0.012 0.268 0.482 -0.170 0.799 -0.334 -0.388 0.733 -0.594 1.333 -0.187 0.528 0.908 -0.503 0.026 -0.005 0.941 0.123 => soki.giter
-0.930 0.532 0.136 -0.202 1.447 0.960 0.236 0.421 0.574 0.300 -0.304 -0.264 2.416 0.188 0.567 -0.313 0.440 -0.171 => varub.Bez
-0.833 -0.801 1.264 -0.500 0.553 1.009 -0.812 0.023 0.434 -1.483 0.385 -0.074 0.768 -0.580 -0.772 -0.338 0.939 -0.380 => kemel.Vot
-0.248 -3.915 -1.989 -0.109 -0.016 0.334 -0.388 -0.122 0.570 -1.066 -0.091 -0.615 0.815 -0.599 0.323 0.024 -0.274 -0.305 => varub.Bez
-1.504 -0.031 -2.621 0.042 1.718 0.744 1.451 0.299 -0.141 -0.590 -0.168 -0.219 1.011 -0.075 0.012 -0.638 0.020 -0.217 => varub.kepi
0.073 2.508 -0.261 -1.001 0.858 -0.074 0.035 0.166 -0.408 1.108 -0.031 0.652 0.629 -0.374 0.374 0.134 1.154 0.307 => soki.giter
0.668 -0.494 0.985 -0.032 0.889 0.421 -0.268 0.123 0.027 -1.361 0.234 0.035 0.841 0.072 0.384 -0.188 0.183 0.047 => kemel.Goda
0.303 -1.995 0.712 -0.267 0.208 -0.115 -0.006 -0.159 -0.383 1.094 -0.458 -0.085 1.013 -0.559 -0.399 -0.420 0.476 0.253 => soki.giter
-0.380 0.730 -2.303 -0.193 0.049 0.117 -1.341 -0.991 0.295 -0.829 0.384 -1.339 0.011 -0.021 0.284 0.304 0.207 0.065 => varub.kepi
-0.826 -1.669 -1.370 -1.177 1.805 0.864 -1.097 0.794 -0.187 0.210 -0.230 0.003 -0.246 -0.296 0.288 0.119 -0.011 0.101 => varub.kepi
-0.763 -0.751 0.814 -2.344 -0.184 1.169 -0.468 -0.084 -0.129 0.622 -0.337 0.095 0.919 -0.171 -0.169 -0.842 -0.172 0.522 => kemel.Vot
-0.504 -1.395 -2.242 -0.025 1.070 0.175 -1.208 -1.005 0.742 -0.686 -1.481 0.029 0.182 -0.324 -0.109 -0.069 0.329 -0.218 => varub.kanu
0.710 0.212 0.466 0.091 1.052 -1.118 -0.525 -0.265 0.590 1.245 0.319 1.042 0.596 -0.331 0.307 -0.045 0.267 -0.219 => kemel.nusi
0.730 -1.417 1.477 -0.438 0.403 0.544 -0.186 0.554 0.377 0.492 -0.642 0.055 0.141 -0.282 -0.656 0.329 -0.870 0.710 => kemel.Vot
-0.540 2.268 0.826 -0.261 1.156 0.404 -0.347 0.548 0.447 1.038 -0.189 0.725 1.527 -0.050 -0.020 0.231 0.561 0.245 => soki.nuz
-2.642 7.122 4.450 0.407 -2.124 0.554 0.347 -0.346 -0.581 0.194 0.078 -0.031 -2.533 0.354 -0.014 2.251 0.007 0.351 => kemel.Vot
-0.889 0.179 -1.810 0.189 -0.405 -0.049 -0.557 0.036 -0.135 0.236 0.135 -0.466 0.200 0.427 0.871 0.412 -0.029 0.233 => varub.Bez
0.306 -1.376 -0.667 -0.592 0.354 0.048 0.099 0.560 -0.423 1.336 -0.113 -0.360 0.006 0.021 0.507 -0.584 1.027 -0.350 => soki.giter
-0.438 -1.598 0.720 -0.786 -0.071 -0.733 -1.360 0.158 0.173 0.382 -0.013 -0.017 1.078 0.086 0.375 -0.113 -1.177 -0.156 => kemel.Goda
0.568 -2.176 -0.689 -0.048 0.037 -0.499 -0.966 0.312 0.161 0.201 0.753 -0.655 0.872 -0.170 0.653 -0.611 0.143 -0.194 => soki.giter
-0.715 0.417 1.898 -0.390 1.195 -0.270 0.106 0.408 -1.582 1.110 0.020 -0.183 0.587 -0.731 -0.100 0.291 0.232 -0.345 => soki.nuz
0.266 -7.122 -0.423 -0.476 -2.358 0.738 -0.254 -0.121 2.531 -1.918 -0.054 -0.867 0.174 0.174 -1.324 -1.045 -0.391 -0.280 => varub.Bez
-0.780 -1.743 1.184 -0.148 0.693 0.284 0.155 -0.103 0.397 2.091 0.005 -0.036 1.198 -0.876 -0.127 -0.017 0.396 0.249 => soki.nuz
-0.051 1.322 1.102 -0.357 1.887 0.368 -0.454 0.392 0.008 0.963 -0.017 0.437 1.165 0.089 -0.355 0.283 -0.905 0.200 => kemel.nusi
-1.171 -3.176 0.530 -0.221 0.884 0.554 -0.546 -0.298 0.855 -0.368 0.238 -0.853 0.910 -0.243 -0.562 0.333 0.040 -0.296 => varub.kanu
-0.242 -1.084 2.812 -0.604 0.373 -0.245 -0.911 0.489 0.286 0.104 0.403 -0.144 0.562 -1.329 -0.427 -0.160 -0.282 -0.384 => soki.nuz
-0.807 0.620 0.218 0.121 0.790 -0.278 -0.647 -0.763 0.852 0.053 0.130 0.195 0.731 -0.708 -0.136 -0.461 -0.098 -0.719 => kemel.Vot
-0.373 0.872 1.100 0.062 1.631 -0.171 -0.786 0.012 -0.714 2.903 -0.089 0.328 0.789 0.285 -0.173 0.393 0.134 -0.154 => kemel.Vot

-0.386 -0.628 0.177 -0.604 -0.754 -0.085 -0.437 -0.045 0.403 -0.240 0.398 0.557 0.269 -0.080 0.139 -0.153 0.329 0.477 => M.golim
-1.531 0.152 0.432 0.539 -0.481 0.393 -0.189 -0.273 0.067 0.088 0.013 0.149 -0.823 -0.621 -0.099 -0.301 0.008 0.092 => K.lamab
-0.202 -0.279 0.450 -0.245 -0.300 0.154 0.125 0.130 -0.093 0.170 -0.338 0.033 -0.225 -0.959 -0.534 -0.148 0.643 0.110 => K.lamab
1.199 -0.485 1.017 0.099 0.253 0.247 0.575 1.012 -0.149 0.325 0.307 0.792 0.663 -0.064 -0.641 -0.858 0.729 0.832 => M.pulif
0.576 -0.490 0.342 0.048 0.037 -0.061 0.376 0.331 -0.061 0.244 0.548 0.510 0.188 0.190 0.384 -0.597 0.221 0.341 => M.Zek
-0.916 -0.525 0.911 0.102 -0.267 0.557 -0.026 0.199 -0.080 0.510 -0.169 0.101 -0.393 -1.213 -0.792 -0.444 0.532 0.435 => K.Ruz
-1.213 0.316 0.172 0.779 -0.436 0.161 0.058 -0.598 0.074 0.115 -0.244 -0.097 -0.372 -0.737 0.302 -0.093 0.301 0.230 => K.lamab
-1.601 -0.048 0.386 0.440 -0.408 0.341 0.097 -0.048 0.007 0.169 -0.145 -0.220 -0.803 -1.223 0.079 0.064 0.175 0.011 => K.lamab
-0.884 -0.096 0.212 1.155 0.567 -0.007 -0.125 0.681 -0.065 -0.046 -0.369 -0.163 -0.125 -0.392 0.638 0.201 0.306 0.021 => D.pakos
-0.630 -0.469 0.893 1.271 1.111 0.044 0.075 0.617 -0.190 0.166 0.226 0.193 0.397 -1.145 0.408 0.030 -0.791 0.636 => D.feg
-1.518 0.220 -0.322 1.026 0.444 -0.124 -0.347 0.330 -0.088 -0.240 -0.357 -0.048 0.280 -0.504 0.652 0.140 0.519 0.009 => D.feg
-1.964 0.397 -0.320 0.509 -0.730 0.335 -0.738 -1.307 0.376 -0.385 -0.023 -0.327 -0.514 -0.234 0.529 0.243 -0.052 -0.143 => K.lamab
0.613 -0.557 0.734 -0.297 -0.904 -0.355 0.341 0.181 0.131 0.016 0.454 0.275 0.127 -0.094 0.047 -0.508 0.577 0.593 => M.golim
0.456 -0.812 0.464 -0.325 -0.644 -0.126 -0.435 -0.097 0.084 0.152 0.121 0.571 0.007 -0.296 -0.214 -0.523 0.048 0.708 => M.golim
-1.131 -0.236 -0.570 0.717 0.426 -0.381 -0.616 -0.023 0.016 -0.362 0.044 -0.001 0.150 -0.138 0.569 0.119 0.033 0.417 => D.feg
-1.019 0.530 -0.540 1.278 0.574 -0.253 0.288 0.426 -0.235 -0.238 -0.245 -0.199 0.350 -0.881 1.243 0.306 0.707 -0.281 => D.gogif
0.365 -0.090 0.124 -0.723 -0.286 -0.106 0.086 -0.061 0.127 -0.012 0.249 0.133 0.261 0.192 0.007 -0.229 0.078 -0.034 => M.pulif
0.021 -0.051 -0.462 -0.893 -0.446 -0.225 -0.218 -0.090 0.187 -0.008 0.304 0.303 0.385 0.236 0.627 -0.151 -0.660 -0.185 => M.pulif
-0.941 0.692 0.216 1.575 0.630 0.070 0.058 0.274 -0.239 -0.085 -0.303 -0.051 0.199 -0.684 0.734 0.246 0.091 0.413 => D.pakos
-0.985 0.146 -0.009 1.283 1.062 -0.131 0.101 0.783 -0.452 0.043 0.024 0.125 0.414 -1.169 0.018 -0.071 0.615 0.943 => D.feg
0.533 -0.877 0.452 -0.735 -0.508 -0.034 -0.282 0.220 0.241 0.084 0.340 0.575 0.391 -0.102 -0.401 -0.354 0.420 0.690 => M.golim
-1.326 -0.326 0.299 0.280 -0.787 0.249 -0.300 -0.374 0.098 0.130 -0.145 0.058 -0.671 -0.673 -0.575 -0.386 0.389 0.194 => K.Ruz
-1.607 -0.239 -0.536 0.228 -0.168 0.180 -0.855 -0.811 0.095 0.116 -0.333 -0.131 -0.233 -0.684 -0.431 -0.063 0.043 0.242 => K.Vavus
-1.532 -0.385 -0.020 0.564 -0.713 0.524 -0.563 -0.509 0.112 0.071 -0.545 -0.131 -0.504 -0.952 -0.384 -0.126 0.578 0.178 => K.Ruz
-0.422 -0.022 0.178 1.490 0.446 -0.151 0.488 0.730 -0.399 0.278 -0.079 0.034 -0.295 -0.662 1.404 0.065 0.481 -0.011 => D.gogif
0.291 -1.089 0.447 -0.614 -0.822 -0.241 -0.548 -0.039 0.286 -0.016 0.339 0.601 0.147 -0.174 -0.581 -0.427 0.193 0.737 => M.golim
-1.368 0.499 -0.666 0.896 0.460 -0.277 -0.552 -0.032 0.283 -0.616 0.157 -0.022 0.450 -0.100 0.776 0.474 -0.010 0.062 => D.feg
0.317 -0.383 0.332 -0.060 -0.365 -0.219 0.026 0.144 0.015 0.106 -0.018 0.320 0.252 -0.095 -0.211 -0.308 0.300 0.371 => M.pulif
0.061 -0.391 -0.232 -0.179 -0.512 -0.209 -0.468 -0.304 0.214 -0.259 0.306 0.449 0.314 0.360 0.483 -0.292 -0.080 0.285 => M.pulif
-0.917 -0.062 -0.020 0.961 0.980 -0.070 -0.068 0.887 -0.199 -0.143 -0.050 0.093 0.525 -0.544 0.257 -0.034 0.573 0.223 => D.feg
0.166 -0.986 0.474 -0.130 -0.328 -0.376 -0.243 0.418 -0.083 -0.152 0.463 0.340 -0.319 0.436 -0.131 -0.446 -0.072 0.281 => M.Zek
-1.042 -0.113 0.530 0.544 -0.627 0.247 0.055 -0.322 -0.191 0.464 -0.248 -0.131 -0.778 -1.208 -0.558 -0.464 0.683 0.155 => K.Ruz
-1.433 0.446 -0.107 1.306 0.393 0.027 0.083 0.206 -0.085 -0.071 0.422 -0.199 -0.214 -0.044 1.133 0.128 -0.119 0.068 => D.pakos
-1.451 -0.324 0.122 0.039 -0.423 0.146 -0.280 -0.296 0.061 0.037 0.176 -0.110 -0.681 -0.656 0.087 -0.244 0.187 0.000 => K.Ruz

-0.120 -0.459 -2.001 0.224 -0.248 2.601 -1.060 -0.031 -0.248 1.433 0.466 -1.585 0.639 -1.111 0.371 -0.160 2.135 -0.655 => Rarul.(19)
-0.465 0.093 0.862 -0.117 -0.313 -0.582 -1.220 -0.445 -0.093 1.631 0.204 0.110 0.228 -0.306 0.419 -0.253 0.787 0.761 => mobir.(37)
-0.299 -0.198 -0.512 -0.100 -0.213 0.411 -0.784 0.559 -0.728 0.629 0.727 -0.335 -0.093 -0.439 0.584 0.032 0.439 -0.284 => zop.(25)
0.632 -0.391 -0.546 0.256 -0.629 1.658 -0.655 -0.522 0.377 0.155 0.341 -0.282 0.547 -0.211 -0.359 -0.088 0.120 -0.350 => Rarul.(19)
0.210 0.090 0.556 0.338 -0.353 -0.397 -0.416 -0.551 -0.413 0.841 0.472 -0.055 -0.075 -0.403 -0.418 0.285 0.433 0.180 => zop.(25)
